Here is a tiny trained network, its code and every weight. The questions are about switching its units off for an input and a class, where a switched-off unit gives its printed mean instead of its output.

import numpy as np


def w(rows, s, z=0):
    codes = np.array(rows[::2]) - 128.0
    scale = np.full(codes.shape[1], s)
    scale[-1] = z or s
    return codes * scale


def norm(h):
    return h / np.sqrt((h * h).mean(-1, keepdims=True) + 1e-5)


def f(y):
    return y / 2 * (1 + np.tanh(0.7978845608 * (y + 0.044715 * y**3)))


def log_softmax(a):
    a = a - a.max(-1, keepdims=True)
    return a - np.log(np.exp(a).sum(-1, keepdims=True))


def net(x, mask):
    res = np.array(x, float).reshape(1, 8) / 4 @ E
    u = 0
    for l in range(2):
        y = f(norm(res) @ A[l][:, :-1].T + A[l][:, -1])
        res = res + np.where(mask[u : u + 15], y, B[l][:, -1]) @ B[l][:, :-1]
        u += 15
    return log_softmax(norm(res)[-1] @ U[:, :-1].T + U[:, -1])


A, B = {}, {}
E = w([
[188,44,75,180,83],'x0',
[26,198,166,202,38],'x1',
[123,63,183,64,2],'x2',
[115,130,110,123,125],'x3',
[125,130,126,128,132],'x4',
[129,135,124,126,123],'x5',
[124,125,125,127,125],'x6',
[128,126,131,129,131],'x7',
],0.0052)
A[0] = w([
[163,126,158,107,119,116],'L0N1',
[168,128,105,255,111,133],'L0N2',
[98,159,175,22,107,160],'L0N3',
[123,170,109,112,198,73],'L0N4',
[118,84,165,212,101,136],'L0N5',
[114,119,169,38,145,4],'L0N6',
[107,118,168,140,98,102],'L0N7',
[97,166,137,236,102,135],'L0N8',
[76,149,108,126,220,174],'L0N9',
[57,81,88,90,85,171],'L0N10',
[157,101,76,167,146,46],'L0N11',
[161,121,49,132,180,240],'L0N12',
[138,145,151,189,154,60],'L0N13',
[133,108,127,22,140,47],'L0N14',
[162,121,81,112,148,54],'L0N15',
],0.0087,0.0035)
B[0] = w([
[95,119,91,142,169,139],'L0N1',
[86,117,21,88,150,208],'L0N2',
[153,120,128,109,254,205],'L0N3',
[140,163,183,147,44,170],'L0N4',
[130,133,111,70,125,172],'L0N5',
[84,52,74,109,163,145],'L0N6',
[130,134,117,53,83,137],'L0N7',
[40,157,139,116,158,218],'L0N8',
[173,125,186,166,65,220],'L0N9',
[185,149,166,125,129,175],'L0N10',
[175,62,81,149,127,149],'L0N11',
[208,221,134,129,174,253],'L0N12',
[149,117,115,154,137,133],'L0N13',
[45,28,116,96,186,173],'L0N14',
[153,144,139,150,117,141],'L0N15',
],0.006,0.0049)
A[1] = w([
[71,106,152,62,113,145],'L1N1',
[99,168,155,142,110,102],'L1N2',
[109,112,80,205,148,158],'L1N3',
[70,119,116,104,44,108],'L1N4',
[115,180,203,127,144,195],'L1N5',
[88,192,127,183,136,107],'L1N6',
[193,88,105,123,130,150],'L1N7',
[159,147,124,116,158,107],'L1N8',
[181,99,101,93,122,127],'L1N9',
[117,96,158,114,148,4],'L1N10',
[105,177,116,164,133,108],'L1N11',
[94,124,170,135,12,43],'L1N12',
[90,165,97,97,126,141],'L1N13',
[147,133,123,148,113,161],'L1N14',
[157,125,183,126,140,86],'L1N15',
],0.011,0.0034)
B[1] = w([
[254,123,88,166,135,216],'L1N1',
[102,83,171,188,116,171],'L1N2',
[95,207,53,85,188,169],'L1N3',
[194,175,47,171,189,189],'L1N4',
[158,152,241,141,108,255],'L1N5',
[42,59,136,41,80,228],'L1N6',
[25,139,146,184,22,250],'L1N7',
[179,113,119,160,96,173],'L1N8',
[63,102,161,124,62,229],'L1N9',
[145,119,72,105,155,118],'L1N10',
[25,52,85,81,154,184],'L1N11',
[151,149,87,225,193,176],'L1N12',
[169,159,207,83,110,181],'L1N13',
[138,75,83,168,104,147],'L1N14',
[159,163,122,70,135,151],'L1N15',
],0.0063,0.0041)
U = w([
[199,194,251,102,184,241],'0',
[173,167,9,196,142,251],'1',
[31,175,224,109,151,98],'2',
[42,231,2,58,212,5],'3',
[152,63,144,41,241,140],'4',
[149,35,135,115,23,2],'5',
],0.0077,0.0029)

Each question gives the input, the list of numbers given to net, and the class t.
The units are the neurons (one row each of A and B). Each row of codes is followed by its name. A weight is (code - 128) times the scale printed after its matrix; where a second scale follows, it is the last column's (A, B and U).
mask holds one flag per neuron, layer by layer. A switched-off neuron (its flag False) gives its mean, the last column of its row in B, instead of its output. The means were averaged over made-up inputs and are rounded, as every weight is.
A unit's drop is (log p(t) with every unit on - log p(t) with that unit switched off) / (log p(t) with every unit on - log p(t) with every unit switched off).
The circuit of an input: a set's keep is (log p(t) with only the set's units on - log p(t) with every unit switched off) / (log p(t) with every unit on - log p(t) with every unit switched off). Starting from the 12 units with the biggest drops (on a tie, the unit counted first), units are removed one at a time, each time the one whose removal leaves the highest keep (on an exact tie, the one counted first), for as long as the keep stays at least 0.8.
units of the circuit, in order: the units of the circuit, biggest drop first
unit that matters most: the unit with the biggest drop
k most important neurons: the k neurons with the biggest drops, biggest first
top k neurons in layer l: the k neurons of layer l with the biggest drops, biggest first
input [2,-2,0,3,3,0,-3,0], class 1: most important neuron => (L0N12)
input [-1,-7,-1,8,-8,2,-4,7], class 0: top 2 neurons in layer 0 => (L0N12; L0N2)
input [2,8,-8,-8,6,-6,-5,4], class 3: units of the circuit, in order => (L0N2; L1N3)
input [2,-8,1,-8,4,-4,-1,5], class 5: units of the circuit, in order => (L1N7; L0N3)
input [1,8,6,-6,6,-7,-6,-2], class 1: 4 most important neurons => (L1N12; L1N4; L0N12; L1N1)
input [-4,5,3,1,1,-1,-6,-2], class 0: top 2 neurons in layer 0 => (L0N7; L0N12)
input [-1,0,4,-4,5,-1,3,-6], class 4: top 2 neurons in layer 0 => (L0N3; L0N12)
input [-6,-1,6,-3,-2,-1,0,5], class 4: units of the circuit, in order => (L0N6; L0N3)
input [2,-8,-4,2,7,-7,7,2], class 1: top 3 neurons in layer 1 => (L1N5; L1N7; L1N13)
input [3,6,-6,-7,-5,-4,-5,4], class 3: 2 most important neurons => (L0N2; L1N3)
input [8,3,8,7,-1,3,-5,-2], class 1: units of the circuit, in order => (L1N12; L1N4)
input [2,3,-6,-8,-3,-4,-1,-1], class 3: units of the circuit, in order => (L0N2; L1N3)
input [0,7,2,3,-3,4,-1,4], class 0: units of the circuit, in order => (L1N5; L1N7; L0N10)
input [3,7,0,-6,-1,-6,6,-3], class 3: 3 most important neurons => (L0N8; L0N2; L0N9)
input [2,6,-7,0,-8,-8,-7,-2], class 3: unit that matters most => L0N2
input [2,-8,-3,-8,1,-6,-1,5], class 1: units of the circuit, in order => (L1N7; L0N3; L1N6)
input [3,1,8,-6,6,-6,-2,1], class 1: 2 most important neurons => (L1N12; L0N12)
input [3,8,-8,4,0,5,8,4], class 3: 2 most important neurons => (L0N2; L1N3)
input [-4,0,-5,7,-7,2,-3,1], class 0: top 2 neurons in layer 1 => (L1N7; L1N5)
input [-1,2,-8,1,0,-1,2,-7], class 2: top 3 neurons in layer 0 => (L0N9; L0N4; L0N3)
input [-7,8,6,1,7,2,1,-6], class 0: unit that matters most => L1N1
input [-6,6,2,3,-4,-3,5,0], class 0: top 3 neurons in layer 1 => (L1N5; L1N1; L1N7)
